Below are the code and all the weights of a small trained network. Each question names an input and a target symbol and asks about switching units off, where a switched-off unit gives its printed mean instead of its output.

import numpy as np


def w(rows, s, z=0):
    codes = np.array(rows[::2]) - 128.0
    scale = np.full(codes.shape[1], s)
    scale[-1] = z or s
    return codes * scale


def norm(h):
    return h / np.sqrt((h * h).mean(-1, keepdims=True) + 1e-5)


def f(y):
    return np.maximum(y, 0)


def softmax(a):
    e = np.exp(a - a.max(-1, keepdims=True))
    return e / e.sum(-1, keepdims=True)


def log_softmax(a):
    a = a - a.max(-1, keepdims=True)
    return a - np.log(np.exp(a).sum(-1, keepdims=True))


def net(x, mask):
    ids = ['ΔΨΩηθστ'.index(c) for c in x.split()]
    T = len(ids)
    res = E[ids] + P[:T]
    r = norm(res)
    for j in range(2):
        rows = slice(4 * j, 4 * j + 4)
        q, k, v = (r @ M[0][rows].T for M in (Q, K, V))
        z = softmax(np.where(np.tri(T) > 0, q @ k.T / 4**0.5, -1e9)) @ v
        o = O[0][rows]
        res = res + np.where(mask[j], z, o[:, -1]) @ o[:, :-1]
    y = f(norm(res) @ A[0][:, :-1].T + A[0][:, -1])
    res = res + np.where(mask[2:10], y, B[0][:, -1]) @ B[0][:, :-1]
    return log_softmax(norm(res)[-1] @ U[:, :-1].T + U[:, -1])


Q, K, V, O, A, B = {}, {}, {}, {}, {}, {}
E = w([
[157,156,2,137,68],'Δ',
[28,129,121,146,188],'Ψ',
[234,221,153,94,71],'Ω',
[192,200,200,120,117],'η',
[223,150,182,112,113],'θ',
[136,216,177,98,92],'σ',
[177,44,170,176,74],'τ',
],0.0032)
P = w([
[102,166,124,62,73],'0',
[248,197,168,174,253],'1',
[77,157,101,154,89],'2',
[175,135,130,112,206],'3',
[61,145,115,148,98],'4',
[151,130,142,83,193],'5',
[56,143,118,147,102],'6',
[112,135,131,65,188],'7',
[58,144,120,142,103],'8',
[99,135,148,46,176],'9',
[61,153,111,142,100],'10',
],0.0025)
Q[0] = w([
[150,207,177,65,198],'H1',
[55,116,112,170,98],'H1',
[99,223,93,111,212],'H1',
[59,167,153,133,118],'H1',
[187,79,119,162,144],'H2',
[85,39,124,165,115],'H2',
[149,69,130,71,252],'H2',
[179,178,89,88,166],'H2',
],0.0041)
K[0] = w([
[110,211,128,80,116],'H1',
[147,84,167,81,135],'H1',
[129,215,126,91,151],'H1',
[140,126,206,102,182],'H1',
[118,192,163,115,91],'H2',
[199,132,137,204,64],'H2',
[191,254,107,87,123],'H2',
[61,173,49,137,134],'H2',
],0.004)
V[0] = w([
[147,59,139,150,134],'H1',
[193,131,173,48,197],'H1',
[106,57,86,147,23],'H1',
[180,145,179,140,77],'H1',
[129,109,174,128,50],'H2',
[155,141,16,70,153],'H2',
[94,249,5,62,119],'H2',
[134,177,185,100,136],'H2',
],0.0028)
O[0] = w([
[149,144,104,93,43,75],'H1',
[210,66,63,91,184,122],'H1',
[45,151,222,102,57,141],'H1',
[186,80,109,85,68,207],'H1',
[69,195,231,254,90,157],'H2',
[113,27,227,50,165,181],'H2',
[54,100,159,65,196,254],'H2',
[93,155,54,177,218,145],'H2',
],0.0023,0.0017)
A[0] = w([
[68,100,105,76,100,3],'N1',
[140,111,73,189,110,163],'N2',
[109,207,128,250,76,135],'N3',
[139,171,219,114,206,198],'N4',
[70,59,185,153,221,142],'N5',
[103,253,119,116,107,98],'N6',
[170,75,147,101,7,181],'N7',
[165,90,163,169,31,232],'N8',
],0.0038,0.0015)
B[0] = w([
[133,43,217,89,162,162],'N1',
[212,121,155,200,194,193],'N2',
[100,163,171,167,94,231],'N3',
[194,126,41,216,130,252],'N4',
[202,156,116,173,119,177],'N5',
[129,1,146,133,111,244],'N6',
[109,167,81,79,171,255],'N7',
[75,181,98,102,124,253],'N8',
],0.0043,0.0022)
U = w([
[54,59,177,10,158,189],'Δ',
[63,92,151,174,190,2],'Ψ',
[139,133,81,65,125,156],'Ω',
[254,97,164,253,205,163],'η',
[188,193,57,143,206,91],'θ',
[130,14,198,217,67,105],'σ',
[36,252,154,226,39,163],'τ',
],0.0045,0.0019)

Each question gives the input, a string of symbols that net reads in full, and the target symbol t.
The units are the heads (4 rows each of Q, K, V and O) and the neurons (one row each of A and B). Each row of codes is followed by its name. A weight is (code - 128) times the scale printed after its matrix; where a second scale follows, it is the last column's (O, A, B and U).
mask holds one flag per unit, heads first, then neurons. A switched-off unit (its flag False) gives its mean, the last column of its rows in O or B, instead of its output. The means were averaged over made-up inputs and are rounded, as every weight is.
A unit's drop is (log p(t) with every unit on - log p(t) with that unit switched off) / (log p(t) with every unit on - log p(t) with every unit switched off).
The circuit of an input: a set's keep is (log p(t) with only the set's units on - log p(t) with every unit switched off) / (log p(t) with every unit on - log p(t) with every unit switched off). Starting from all 10 units, units are removed one at a time, each time the one whose removal leaves the highest keep (on an exact tie, the one counted first), for as long as the keep stays at least 0.8.
circuit, biggest first: the units of the circuit, biggest drop first
top k neurons: the k neurons with the biggest drops, biggest first
heads that matter: for each layer, one digit per head in row order, 1 if its drop is at least 0.15 and else 0, layers parted by /
drop when u is switched off: that unit's drop, to one decimal
input Δ θ Δ Δ Δ Ω τ, target τ: heads that matter -> 00
input σ Δ Δ Δ Δ Ψ, target η: circuit, biggest first -> [N5]
input τ Δ Ω Δ η Δ Δ τ Δ τ, target Ω: heads that matter -> 10
input Δ τ Δ τ θ Ω θ θ η Ψ, target η: circuit, biggest first -> [N5; N4]
input Ω η τ Ω Δ τ, target θ: top 3 neurons -> [N7; N8; N6]
input τ τ τ η Δ Δ Δ η Ω Δ, target Δ: circuit, biggest first -> [N4; N1; H2]
input σ Ψ Δ σ Δ Ω Δ Δ Δ Δ η, target η: circuit, biggest first -> [H2; N4]
input Ω η θ Ψ θ, target θ: heads that matter -> 10
input τ Ω θ, target τ: top 2 neurons -> [N3; N8]
input Ψ Δ σ, target σ: top 4 neurons -> [N6; N8; N7; N4]
input θ Δ Δ τ Ω σ, target η: drop when N7 is switched off -> 0.2
input Δ τ τ Δ θ, target τ: drop when N3 is switched off -> 0.1
input σ σ τ Δ Δ Δ θ, target θ: drop when N4 is switched off -> 0.5
input Δ θ Δ Δ Δ Δ Δ, target Δ: drop when N6 is switched off -> 0.0
